Below is a small trained network, with its code and all its weights. Each question gives an input and a target symbol and asks what happens when units are switched off, that is, made to give their printed mean instead of their output.

import numpy as np


def w(rows, s, z=0):
    codes = np.array(rows[::2]) - 128.0
    scale = np.full(codes.shape[1], s)
    scale[-1] = z or s
    return codes * scale


def f(y):
    return y / 2 * (1 + np.tanh(0.7978845608 * (y + 0.044715 * y**3)))


def softmax(a):
    e = np.exp(a - a.max(-1, keepdims=True))
    return e / e.sum(-1, keepdims=True)


def log_softmax(a):
    a = a - a.max(-1, keepdims=True)
    return a - np.log(np.exp(a).sum(-1, keepdims=True))


def net(x, mask):
    ids = ['βγδεζηθμξπστφψω'.index(c) for c in x.split()]
    T = len(ids)
    res = E[ids] + P[:T]
    q, k, v = (res @ M[0].T for M in (Q, K, V))
    z = softmax(np.where(np.tri(T) > 0, q @ k.T / 3**0.5, -1e9)) @ v
    res = res + np.where(mask[0], z, O[0][:, -1]) @ O[0][:, :-1]
    y = f(res @ A[0][:, :-1].T + A[0][:, -1])
    res = res + np.where(mask[1:25], y, B[0][:, -1]) @ B[0][:, :-1]
    return log_softmax(res[-1] @ U[:, :-1].T + U[:, -1])


Q, K, V, O, A, B = {}, {}, {}, {}, {}, {}
E = w([
[92,90,107,144,99],'β',
[100,56,79,148,106],'γ',
[157,72,105,58,170],'δ',
[160,157,158,115,254],'ε',
[7,108,134,124,139],'ζ',
[64,105,156,141,88],'η',
[116,81,154,215,141],'θ',
[161,90,116,142,57],'μ',
[106,205,166,122,195],'ξ',
[125,209,163,73,112],'π',
[162,71,70,149,86],'σ',
[73,108,160,12,111],'τ',
[137,198,183,205,124],'φ',
[102,37,139,101,199],'ψ',
[18,60,111,152,112],'ω',
],0.011)
P = w([
[223,4,229,94,97],'0',
[136,135,97,162,106],'1',
[144,133,94,164,108],'2',
[146,140,96,165,107],'3',
[139,136,94,172,108],'4',
[139,131,92,170,108],'5',
[130,133,89,174,107],'6',
[135,132,91,170,114],'7',
[140,139,86,171,109],'8',
],0.0043)
Q[0] = w([
[161,109,160,3,184],'H1',
[176,77,211,189,241],'H1',
[191,228,183,86,210],'H1',
],0.033)
K[0] = w([
[130,120,4,30,141],'H1',
[104,95,53,232,248],'H1',
[87,246,36,147,135],'H1',
],0.027)
V[0] = w([
[168,138,45,26,216],'H1',
[26,147,224,40,196],'H1',
[54,1,41,142,216],'H1',
],0.014)
O[0] = w([
[156,167,52,48,117,199],'H1',
[89,217,66,177,101,226],'H1',
[142,90,8,147,212,254],'H1',
],0.014,0.0035)
A[0] = w([
[176,160,172,109,163,83],'N1',
[109,95,143,110,118,119],'N2',
[101,91,156,96,135,115],'N3',
[137,97,139,1,153,2],'N4',
[120,141,109,134,110,23],'N5',
[98,168,106,126,163,155],'N6',
[101,117,128,112,129,137],'N7',
[86,154,86,138,54,208],'N8',
[132,89,158,156,109,67],'N9',
[112,115,154,90,48,74],'N10',
[100,119,76,48,98,108],'N11',
[193,206,183,159,221,107],'N12',
[183,158,168,115,171,125],'N13',
[137,86,145,90,141,119],'N14',
[127,129,128,124,132,97],'N15',
[143,74,122,28,189,156],'N16',
[128,200,127,144,60,56],'N17',
[131,145,149,141,148,73],'N18',
[167,156,105,160,208,118],'N19',
[181,178,156,56,204,67],'N20',
[130,153,165,149,170,77],'N21',
[122,159,110,194,115,82],'N22',
[181,94,133,144,212,139],'N23',
[134,168,150,250,115,78],'N24',
],0.011,0.004)
B[0] = w([
[94,126,57,144,147,136],'N1',
[159,127,146,129,100,140],'N2',
[173,120,141,143,86,147],'N3',
[210,165,158,255,226,177],'N4',
[135,135,117,156,150,134],'N5',
[173,128,158,157,109,203],'N6',
[152,118,124,130,118,132],'N7',
[188,153,126,9,162,213],'N8',
[138,153,185,126,58,170],'N9',
[87,80,97,20,142,188],'N10',
[137,178,234,165,79,234],'N11',
[201,124,72,157,216,139],'N12',
[102,96,70,114,150,134],'N13',
[176,98,104,90,122,148],'N14',
[127,138,122,137,129,124],'N15',
[104,165,1,107,13,248],'N16',
[112,93,203,212,192,206],'N17',
[134,151,120,149,121,129],'N18',
[129,45,127,67,124,238],'N19',
[129,10,158,139,148,164],'N20',
[146,174,137,155,112,140],'N21',
[171,90,125,166,157,164],'N22',
[76,138,214,180,161,225],'N23',
[47,218,45,137,130,202],'N24',
],0.017,0.013)
U = w([
[124,112,169,127,97,250],'β',
[72,56,55,60,41,208],'γ',
[186,209,80,6,43,104],'δ',
[219,185,225,102,110,120],'ε',
[154,155,3,82,151,49],'ζ',
[74,234,84,149,84,56],'η',
[115,120,238,198,111,57],'θ',
[170,89,219,72,46,73],'μ',
[146,176,108,94,140,210],'ξ',
[98,129,156,25,135,238],'π',
[219,144,102,205,75,170],'σ',
[189,194,109,179,212,41],'τ',
[100,166,177,82,40,58],'φ',
[248,44,122,66,163,181],'ψ',
[117,79,108,175,187,69],'ω',
],0.0037,0.0026)

Each question gives the input, a string of symbols that net reads in full, and the target symbol t.
The units are the heads (3 rows each of Q, K, V and O) and the neurons (one row each of A and B). Each row of codes is followed by its name. A weight is (code - 128) times the scale printed after its matrix; where a second scale follows, it is the last column's (O, A, B and U).
mask holds one flag per unit, heads first, then neurons. A switched-off unit (its flag False) gives its mean, the last column of its rows in O or B, instead of its output. The means were averaged over made-up inputs and are rounded, as every weight is.
A unit's drop is (log p(t) with every unit on - log p(t) with that unit switched off) / (log p(t) with every unit on - log p(t) with every unit switched off).
The circuit of an input: a set's keep is (log p(t) with only the set's units on - log p(t) with every unit switched off) / (log p(t) with every unit on - log p(t) with every unit switched off). Starting from the 12 units with the biggest drops (on a tie, the unit counted first), units are removed one at a time, each time the one whose removal leaves the highest keep (on an exact tie, the one counted first), for as long as the keep stays at least 0.8.
circuit, biggest first: the units of the circuit, biggest drop first
k most important neurons: the k neurons with the biggest drops, biggest first
drop when u is switched off: that unit's drop, to one decimal
input γ φ ψ π β β η μ μ, target γ: circuit, biggest first -> [H1 N16 N4]
input η ζ ψ η σ, target η: circuit, biggest first -> [H1 N24]
input ω ε δ γ δ δ ε, target ψ: circuit, biggest first -> [N24 N12 N19]
input π π μ, target π: 4 most important neurons -> [N10 N17 N8 N16]
input η β ζ ω, target η: circuit, biggest first -> [H1 N24]
input γ ω θ ζ σ, target γ: circuit, biggest first -> [H1 N16 N4]
input σ δ ε τ ω, target σ: most important neuron -> [N4]
input τ σ ζ, target τ: 2 most important neurons -> [N17 N16]
input π γ σ ψ φ γ, target π: 2 most important neurons -> [N10 N17]
input θ ψ δ ψ η ψ δ ζ, target θ: circuit, biggest first -> [H1 N16]
input ω β μ ψ, target γ: circuit, biggest first -> [N19 H1 N16]
input ε ω σ, target ε: circuit, biggest first -> [H1 N16 N8 N11]
input ω ω ξ φ ω, target ω: circuit, biggest first -> [H1 N16 N11]
input φ δ δ δ δ γ η β, target φ: circuit, biggest first -> [H1 N24 N9]
input μ δ γ, target μ: 2 most important neurons -> [N24 N9]
input ω ω μ δ φ ξ, target τ: most important neuron -> [N16]
input ε θ ω ω, target ε: 2 most important neurons -> [N16 N8]
input σ θ ε η σ η, target σ: 2 most important neurons -> [N4 N16]
input π ζ φ π η, target π: 3 most important neurons -> [N10 N17 N8]
input ε π γ ω μ, target ε: 2 most important neurons -> [N16 N8]
input ψ θ η ξ ψ ω τ δ μ, target ψ: 2 most important neurons -> [N19 N16]
input σ η γ ζ θ, target θ: 2 most important neurons -> [N23 N16]
input μ τ σ τ β, target μ: drop when H1 is switched off -> 1.1
input δ ζ θ π δ ψ τ ψ ω, target δ: drop when N17 is switched off -> 0.2
